Moves between objects:
sr: ri>cm, se>fj, li>lt
nf: ri>hf, se>sr, li>rj
cn: ri>pm, se>gj, li>nh
bf: ri>cj, se>jn, li>dr
qj: ri>dz, se>sn, li>cz
sm: ri>fm, se>gq, li>qb
hq: ri>nl, se>sl, li>sm
qt: ri>dr, se>qr, li>jg
jn: ri>nf, se>cp, li>mq
gj: ri>jh, se>mz, li>ft
qb: ri>mr, se>mm, li>dz
mp: ri>nh, se>fm, li>nq
rm: ri>nq, se>qb, li>sb
tg: ri>gz, se>fz, li>hf
qr: ri>mq, se>gz, li>cd
zn: ri>cp, se>qn, li>gz
cz: ri>jd, se>mp, li>cg
qn: ri>sb, se>qj, li>gb
cg: ri>fz, se>nq, li>sr
cf: ri>qr, se>tg, li>sf
bs: ri>cf, se>md, li>cj
cj: ri>sf, se>nf, li>pr
md: ri>tg, se>cg, li>nf
mb: ri>mp, se>sm, li>rm
sl: ri>nj, se>bf, li>gq
sz: ri>cz, se>mb, li>bh
bh: ri>cg, se>rm, li>cp
lt: ri>jn, se>zn, li>qr
mr: ri>mb, se>hg, li>gm
ft: ri>sn, se>hq, li>mb
dr: ri>pr, se>mq, li>ml
hr: ri>hq, se>pr, li>hg
hg: ri>sm, se>ll, li>pm
pm: ri>qb, se>jh, li>qj
mq: ri>rj, se>fs, li>jq
sb: ri>fj, se>dz, li>th
jh: ri>mm, se>jg, li>sn
cm: ri>md, se>bh, li>jn
th: ri>zn, se>jd, li>tg
hf: ri>bs, se>cm, li>bf
mz: ri>jg, se>sf, li>hq
fs: ri>lt, se>th, li>cf
gz: ri>fs, se>gb, li>bs
jd: ri>qn, se>nh, li>fz
gm: ri>rm, se>pm, li>qn
dz: ri>gm, se>cn, li>jd
rj: ri>bf, se>lt, li>qt
nq: ri>sz, se>mr, li>fj
jg: ri>ml, se>cd, li>nl
pr: ri>sl, se>rj, li>ll
fj: ri>bh, se>gm, li>zn
nh: ri>qj, se>ft, li>sz
nj: ri>mz, se>cj, li>hr
fm: ri>ft, se>hr, li>mr
ml: ri>ll, se>jq, li>gj
cp: ri>sr, se>sb, li>fs
fz: ri>gb, se>sz, li>cm
sf: ri>cd, se>hf, li>sl
cd: ri>jq, se>bs, li>nj
mm: ri>hg, se>ml, li>cn
jq: ri>qt, se>cf, li>mz
sn: ri>cn, se>nl, li>mp
nl: ri>gj, se>nj, li>fm
gq: ri>hr, se>dr, li>mm
ll: ri>gq, se>qt, li>jh
gb: ri>th, se>cz, li>md

In the rows, 57 means zero.

The rows follow the links: the fewer symbols apart two objects are, the more alike their rows tend to be.

Each row is also shifted at random along 3 hidden directions that mean nothing.

Some objects, each with a row of numbers:
zn -> [ 53  52  55  49  53  63  69  54  51  66  53  61  55  62  55  53  59  57  55  61  62  53  52  54  61  52]
jq -> [ 56  55  56  53  67  50  51  57  65  45  63  62  63  60  55  53  60  56  60  55  49  61  54  53  67  56]
qr -> [ 84  45  59  59  64  60  67  57  58  57  53  63  50  62  57  54  51  50  64  61  50  55  44  50  64  49]
nh -> [ 53  63  50  58  51  54  56  57  52  58  69  50  57  53  60  74  56  66  50  52  63  55  70  61  50  65]
fz -> [ 34  58  47  48  53  61  65  59  50  61  69  52  55  56  59  76  55  60  51  61  62  45  61  52  61  58]
dz -> [ 87  59  52  53  46  63  61  57  53  64  53  54  55  54  55  61  55  55  60  52  62  53  67  60  59  63]
ml -> [ 69  56  61  53  64  61  41  71  64  50  62  71  66  71  57  55  77  49  33  53  45  42  64  50  73  47]
sz -> [ 50  69  53  55  49  56  64  55  55  69  47  47  54  47  55  48  55  68  66  60  65  72  51  68  48  64]
tg -> [ 42  47  54  57  62  64  62  56  52  56  58  63  60  68  59  56  62  62  49  63  62  63  56  53  65  46]
sn -> [ 36  63  56  64  52  52  45  62  60  56  55  62  60  63  59  48  68  69  41  46  58  68  68  68  50  61]
th -> [ 45  53  51  44  53  62  64  56  50  62  57  62  57  67  55  54  65  61  48  57  61  53  57  53  64  52]
rj -> [ 73  47  56  57  67  58  56  60  62  51  52  66  58  72  57  45  64  56  54  57  51  66  50  51  71  44]
hf -> [ 50  45  52  54  63  54  64  54  55  51  63  63  52  63  58  60  52  58  57  55  53  55  51  51  63  53]
sl -> [ 60  59  56  52  67  50  50  67  62  48  79  62  58  62  59  75  63  51  40  58  42  35  58  47  65  54]
gm -> [ 94  57  51  51  46  66  62  59  51  67  51  56  54  54  54  59  56  53  57  52  59  48  64  59  61  61]
hq -> [ 55  61  70  58  59  53  41  53  65  52  51  67  70  64  54  37  69  55  58  54  57  64  63  60  56  60]
mb -> [ 53  63  56  61  52  53  52  54  55  55  62  55  62  55  60  58  59  69  52  53  64  66  68  64  46  65]
qb -> [ 69  62  60  67  51  61  56  59  52  59  62  52  53  38  60  69  46  57  56  57  62  54  62  63  46  68]
lt -> [ 41  47  52  58  60  58  63  51  55  54  56  57  55  61  58  58  50  60  66  59  60  65  55  54  62  54]
mz -> [ 50  65  61  59  64  48  50  66  68  52  62  57  59  64  58  61  66  54  51  56  46  51  55  57  57  54]
gj -> [ 53  63  70  60  57  50  46  50  64  54  53  62  66  64  56  44  63  57  61  53  59  64  64  62  47  62]
nl -> [ 64  59  69  57  59  56  42  56  60  51  60  68  67  63  56  51  66  51  50  54  54  50  67  56  58  59]
sm -> [ 42  64  63  65  53  48  47  57  63  57  51  59  60  69  58  48  68  63  52  46  57  66  70  66  46  59]
qj -> [ 78  58  53  52  48  58  55  53  54  61  51  59  63  66  54  50  65  64  57  49  65  62  69  61  58  60]

Complete each set of four: the symbols that take the first to the second take the third to the fourth, perhaps in another order.
Answer with the object's name.
[ 47  45  55  58  61  63  61  52  53  55  51  63  60  69  58  49  61  60  59  61  65  67  56  52  65  47]
to [ 42  54  52  48  55  62  67  57  51  64  59  61  54  62  57  57  61  60  48  60  59  52  53  53  61  52]
as [ 42  55  47  47  53  63  66  61  47  61  69  56  55  58  58  73  58  59  47  60  58  41  59  49  64  55]
to qn

[ 64  61  58  61  52  56  53  53  54  58  59  56  61  54  59  56  56  65  57  55  67  64  68  64  48  65]
to [ 65  62  46  51  48  60  60  64  50  61  63  54  53  53  57  68  59  62  46  51  58  48  66  59  58  62]
as [ 59  62  58  63  52  57  54  56  53  58  62  55  59  46  60  63  52  64  53  55  64  61  66  63  46  67]
to dz

[ 48  63  61  58  63  52  44  65  69  52  55  64  66  69  57  49  73  56  45  54  49  59  60  59  63  52]
to [ 78  59  60  57  50  59  54  49  55  59  50  59  64  62  56  46  62  64  62  53  68  68  67  63  52  62]
as [ 61  63  60  57  64  48  57  60  64  52  69  51  53  48  57  72  49  49  65  61  45  44  50  54  54  62]
to cn

[ 56  43  54  56  60  62  63  52  53  55  54  61  56  62  58  55  53  54  65  59  60  61  55  51  67  52]
to [ 94  55  53  49  48  64  54  54  52  61  53  64  62  68  54  51  67  58  51  49  63  54  73  57  64  58]
as [ 53  61  65  60  57  52  47  58  60  54  64  62  61  66  59  61  65  55  47  50  55  51  71  58  50  59]
to cf

[ 61  60  66  60  60  58  45  60  58  52  68  61  63  52  58  67  58  48  48  56  52  42  64  54  55  62]
to [ 58  62  56  63  53  56  53  58  52  56  67  56  58  47  61  67  54  64  47  54  62  56  67  62  49  67]
as [ 54  65  45  53  48  59  62  67  48  62  68  49  50  45  59  76  55  63  44  54  56  46  62  60  56  65]
to th

[ 83  57  70  60  54  60  49  56  59  59  55  63  61  64  55  55  60  46  57  52  57  47  68  57  54  59]
to [ 70  63  70  63  60  58  50  60  68  58  42  56  59  53  54  45  57  45  71  58  52  60  52  62  57  59]
as [ 86  57  51  47  52  72  62  65  46  65  63  60  57  49  57  64  61  56  41  63  60  42  57  53  66  56]
to nh

[ 61  63  60  64  51  55  53  51  56  59  53  55  61  50  58  51  55  65  62  54  67  71  65  67  44  67]
to [ 39  65  64  61  63  52  42  64  66  51  58  62  65  59  57  50  68  57  49  55  51  60  61  61  58  58]
as [ 47  49  54  59  62  50  68  54  57  54  62  55  47  55  59  63  45  58  66  58  52  58  45  53  55  56]
to fz

[ 60  47  55  50  58  68  65  60  49  62  60  68  57  67  59  58  64  57  40  64  59  47  55  48  68  46]
to [ 55  45  54  58  60  65  64  53  52  56  55  58  56  60  59  60  51  54  65  62  62  59  55  51  65  52]
as [ 60  57  60  51  65  45  49  55  67  47  61  63  62  65  54  50  64  57  60  55  49  58  54  55  62  55]
to jg

[ 61  47  61  60  58  56  68  43  58  59  42  54  50  55  54  45  40  53  88  58  61  72  46  57  54  59]
to [ 38  64  59  54  66  40  50  55  68  48  64  59  62  66  56  51  65  63  58  55  50  63  54  58  54  57]
as [ 73  57  58  61  53  65  51  62  52  58  62  63  58  49  58  61  57  56  42  52  58  51  68  61  56  63]
to qn

[ 75  63  73  64  58  60  49  55  65  59  45  57  62  48  53  44  52  43  74  59  55  59  54  61  54  64]
to [ 46  66  65  64  61  55  47  64  65  54  59  55  59  49  58  60  57  51  57  57  50  53  57  61  55  61]
as [ 59  51  58  61  64  51  61  54  64  54  46  61  55  70  57  40  61  61  65  57  54  74  45  57  60  47]
to qr

[ 51  47  56  57  61  66  65  56  53  59  56  63  58  67  60  55  62  60  49  64  62  60  54  51  65  46]
to [ 60  65  49  55  45  57  63  60  53  63  57  47  52  47  57  66  53  62  59  53  61  55  62  64  51  65]
as [ 63  62  50  49  48  60  60  58  53  65  51  57  58  57  54  48  63  66  52  54  62  62  58  64  57  60]
to jh

[ 76  59  52  45  49  66  58  59  51  64  51  64  62  62  54  43  70  64  44  56  63  59  58  59  63  56]
to [ 47  49  58  50  57  61  62  52  54  61  49  69  62  77  56  36  71  65  47  60  64  68  53  55  63  45]
as [ 77  58  61  64  51  65  51  63  53  59  56  60  55  48  58  59  54  52  48  51  57  52  66  62  55  63]
to cz

[ 59  47  55  53  60  70  66  61  48  61  62  65  56  64  60  63  61  55  43  64  59  47  54  49  66  46]
to [ 49  66  46  53  47  56  61  63  53  62  61  50  53  50  58  66  56  67  50  52  59  56  61  64  53  64]
as [ 57  57  52  46  54  65  59  52  51  61  57  59  68  66  56  53  69  64  52  63  70  60  61  55  64  52]
to pm

[ 51  68  65  73  50  53  57  59  62  64  49  46  49  47  59  63  47  54  68  51  57  61  61  68  39  68]
to [ 52  62  60  54  65  46  48  63  69  51  62  63  63  72  57  54  71  58  47  54  47  54  57  56  61  51]
as [ 36  69  50  57  54  58  66  59  50  63  68  45  58  42  61  72  53  70  55  68  66  59  54  61  49  62]
to pm

[ 70  60  68  61  60  60  47  62  65  56  51  61  62  53  55  50  60  45  60  58  51  53  58  59  61  58]
to [ 28  57  51  66  69  46  59  64  63  48  66  53  52  58  63  66  55  67  53  59  49  67  48  57  58  52]
as [ 60  60  64  61  55  54  48  59  60  57  59  62  59  67  57  59  65  53  47  49  55  50  71  59  52  58]
to dr

[ 63  63  63  62  63  58  49  69  65  55  58  56  58  54  57  63  60  46  54  58  47  47  56  56  61  56]
to [ 54  60  69  58  59  52  41  53  63  51  56  66  68  66  54  43  68  56  52  53  57  60  66  60  54  59]
as [ 55  54  55  55  55  66  71  58  50  66  58  57  50  53  58  64  51  53  57  65  59  47  49  53  59  53]
to gz

[ 71  58  70  59  58  56  46  54  61  54  57  64  64  61  56  52  61  48  56  55  56  51  66  56  54  60]
to [ 85  63  71  64  60  53  60  57  68  63  45  48  53  50  54  53  48  41  84  63  50  54  44  59  52  60]
as [ 72  46  51  56  69  61  53  66  60  47  63  68  60  68  60  59  65  53  43  59  47  52  54  48  77  44]
to lt

[ 83  59  69  59  61  63  46  63  65  57  45  64  63  59  52  45  64  42  61  57  50  53  58  58  67  54]
to [ 58  64  66  62  62  55  49  64  68  56  51  56  59  58  56  52  63  50  60  56  48  57  55  60  58  55]
as [ 49  54  54  60  68  52  54  58  67  48  54  57  60  61  58  50  60  62  62  57  52  72  50  57  66  52]
to bf

